Here is a tiny trained network, its code and every weight. The questions are about switching its units off for an input and a class, where a switched-off unit gives its printed mean instead of its output.

import numpy as np


def w(rows, s, z=0):
    codes = np.array(rows[::2]) - 128.0
    scale = np.full(codes.shape[1], s)
    scale[-1] = z or s
    return codes * scale


def f(y):
    return np.maximum(y, 0)


def log_softmax(a):
    a = a - a.max(-1, keepdims=True)
    return a - np.log(np.exp(a).sum(-1, keepdims=True))


def net(x, mask):
    res = np.array(x, float).reshape(1, 8) / 4 @ E
    y = f(res @ A[0][:, :-1].T + A[0][:, -1])
    res = res + np.where(mask, y, B[0][:, -1]) @ B[0][:, :-1]
    return log_softmax(res[-1] @ U[:, :-1].T + U[:, -1])


A, B = {}, {}
E = w([
[140,122,131,140,133,132,139],'x0',
[132,114,110,132,127,112,151],'x1',
[122,84,113,221,141,82,17],'x2',
[130,129,137,131,135,135,125],'x3',
[150,139,140,141,106,145,123],'x4',
[129,10,152,83,46,192,101],'x5',
[172,147,145,152,85,159,123],'x6',
[23,144,98,196,99,215,172],'x7',
],0.011)
A[0] = w([
[198,149,135,74,139,64,114,110],'N1',
[94,110,158,113,118,153,55,206],'N2',
[121,108,83,158,118,112,58,83],'N3',
[113,46,203,92,96,181,111,127],'N4',
[213,70,152,39,113,59,120,76],'N5',
[136,161,184,69,103,115,206,65],'N6',
[168,181,94,96,147,106,98,44],'N7',
[119,82,111,236,129,88,37,89],'N8',
[118,131,105,153,78,104,75,204],'N9',
[141,119,149,62,166,179,224,103],'N10',
[8,143,121,171,99,209,153,32],'N11',
[111,8,168,82,46,152,128,135],'N12',
[125,205,116,90,134,135,131,215],'N13',
[75,134,65,174,85,163,190,56],'N14',
[131,174,115,26,102,173,174,130],'N15',
[120,5,125,126,58,145,125,116],'N16',
[113,233,111,157,145,126,114,144],'N17',
[48,95,68,195,116,158,151,53],'N18',
[140,247,85,197,143,68,142,178],'N19',
[110,111,95,86,110,140,93,210],'N20',
[121,158,100,131,114,103,125,247],'N21',
[160,104,184,100,136,73,106,7],'N22',
[118,133,135,69,97,151,147,112],'N23',
],0.011,0.0019)
B[0] = w([
[105,182,172,152,70,148,85,200],'N1',
[112,101,129,77,129,134,150,177],'N2',
[193,126,98,73,140,167,127,189],'N3',
[95,60,154,142,151,75,166,210],'N4',
[90,207,136,194,38,140,72,212],'N5',
[167,90,86,125,140,176,117,196],'N6',
[97,140,160,113,123,91,83,171],'N7',
[220,105,32,79,164,241,149,248],'N8',
[101,128,88,106,158,139,136,179],'N9',
[157,147,67,111,159,146,83,211],'N10',
[87,175,143,170,104,123,22,239],'N11',
[121,103,191,107,141,81,224,234],'N12',
[111,88,107,96,174,123,162,182],'N13',
[124,176,145,175,64,146,91,207],'N14',
[185,119,33,93,173,145,123,211],'N15',
[97,105,130,115,119,72,192,220],'N16',
[116,140,171,109,154,73,154,210],'N17',
[119,171,133,148,88,136,88,215],'N18',
[85,76,170,136,151,60,255,254],'N19',
[140,92,162,149,136,145,173,159],'N20',
[124,127,136,112,153,93,153,163],'N21',
[95,155,124,156,87,133,68,173],'N22',
[128,126,84,66,133,122,138,170],'N23',
],0.0093,0.014)
U = w([
[87,120,211,125,181,61,206,255],'0',
[209,135,31,96,190,186,96,94],'1',
[76,193,197,188,83,130,10,21],'2',
],0.013,0.0016)

Each question gives the input, the list of numbers given to net, and the class t.
The units are the neurons (one row each of A and B). Each row of codes is followed by its name. A weight is (code - 128) times the scale printed after its matrix; where a second scale follows, it is the last column's (A, B and U).
mask holds one flag per neuron, in row order. A switched-off neuron (its flag False) gives its mean, the last column of its row in B, instead of its output. The means were averaged over made-up inputs and are rounded, as every weight is.
A unit's drop is (log p(t) with every unit on - log p(t) with that unit switched off) / (log p(t) with every unit on - log p(t) with every unit switched off).
The circuit of an input: a set's keep is (log p(t) with only the set's units on - log p(t) with every unit switched off) / (log p(t) with every unit on - log p(t) with every unit switched off). Starting from the 12 units with the biggest drops (on a tie, the unit counted first), units are removed one at a time, each time the one whose removal leaves the highest keep (on an exact tie, the one counted first), for as long as the keep stays at least 0.8.
units of the circuit, in order: the units of the circuit, biggest drop first
top k neurons: the k neurons with the biggest drops, biggest first
drop of u: that unit's drop, to one decimal
input [-2,-6,-4,-3,-5,3,-2,6], class 2: units of the circuit, in order	N11
input [2,-8,-1,-5,-7,4,7,-6], class 2: top 2 neurons	N5, N19
input [-5,7,5,-3,4,-6,-6,7], class 2: top 3 neurons	N11, N18, N14
input [7,-4,6,0,-6,-6,3,-8], class 2: top 3 neurons	N1, N5, N22
input [3,-7,7,7,-1,8,-1,8], class 0: top 3 neurons	N12, N16, N4
input [6,-8,-4,-6,-7,6,2,-8], class 2: top 2 neurons	N5, N19
input [8,-2,-2,3,6,8,5,-7], class 0: top 4 neurons	N12, N4, N16, N11
input [-6,4,-6,-5,6,-3,-3,-6], class 1: top 4 neurons	N15, N6, N11, N10
input [0,-4,-5,3,7,-4,-4,5], class 1: top 3 neurons	N15, N5, N12
input [-3,0,-5,5,6,-4,3,7], class 2: top 3 neurons	N11, N8, N14
input [-7,7,4,1,-3,4,7,-3], class 0: top 2 neurons	N12, N16
input [1,2,-7,-4,-5,1,-4,7], class 1: top 2 neurons	N15, N10
input [7,-1,-2,-1,-4,6,0,8], class 2: top 2 neurons	N11, N14
input [3,-7,-1,-8,-2,7,8,6], class 0: units of the circuit, in order	N12
input [6,1,2,-6,-5,8,5,7], class 0: drop of N4	0.4
input [1,1,5,0,6,2,-7,4], class 1: drop of N8	1.8
input [6,7,5,3,4,1,1,4], class 1: drop of N8	2.8
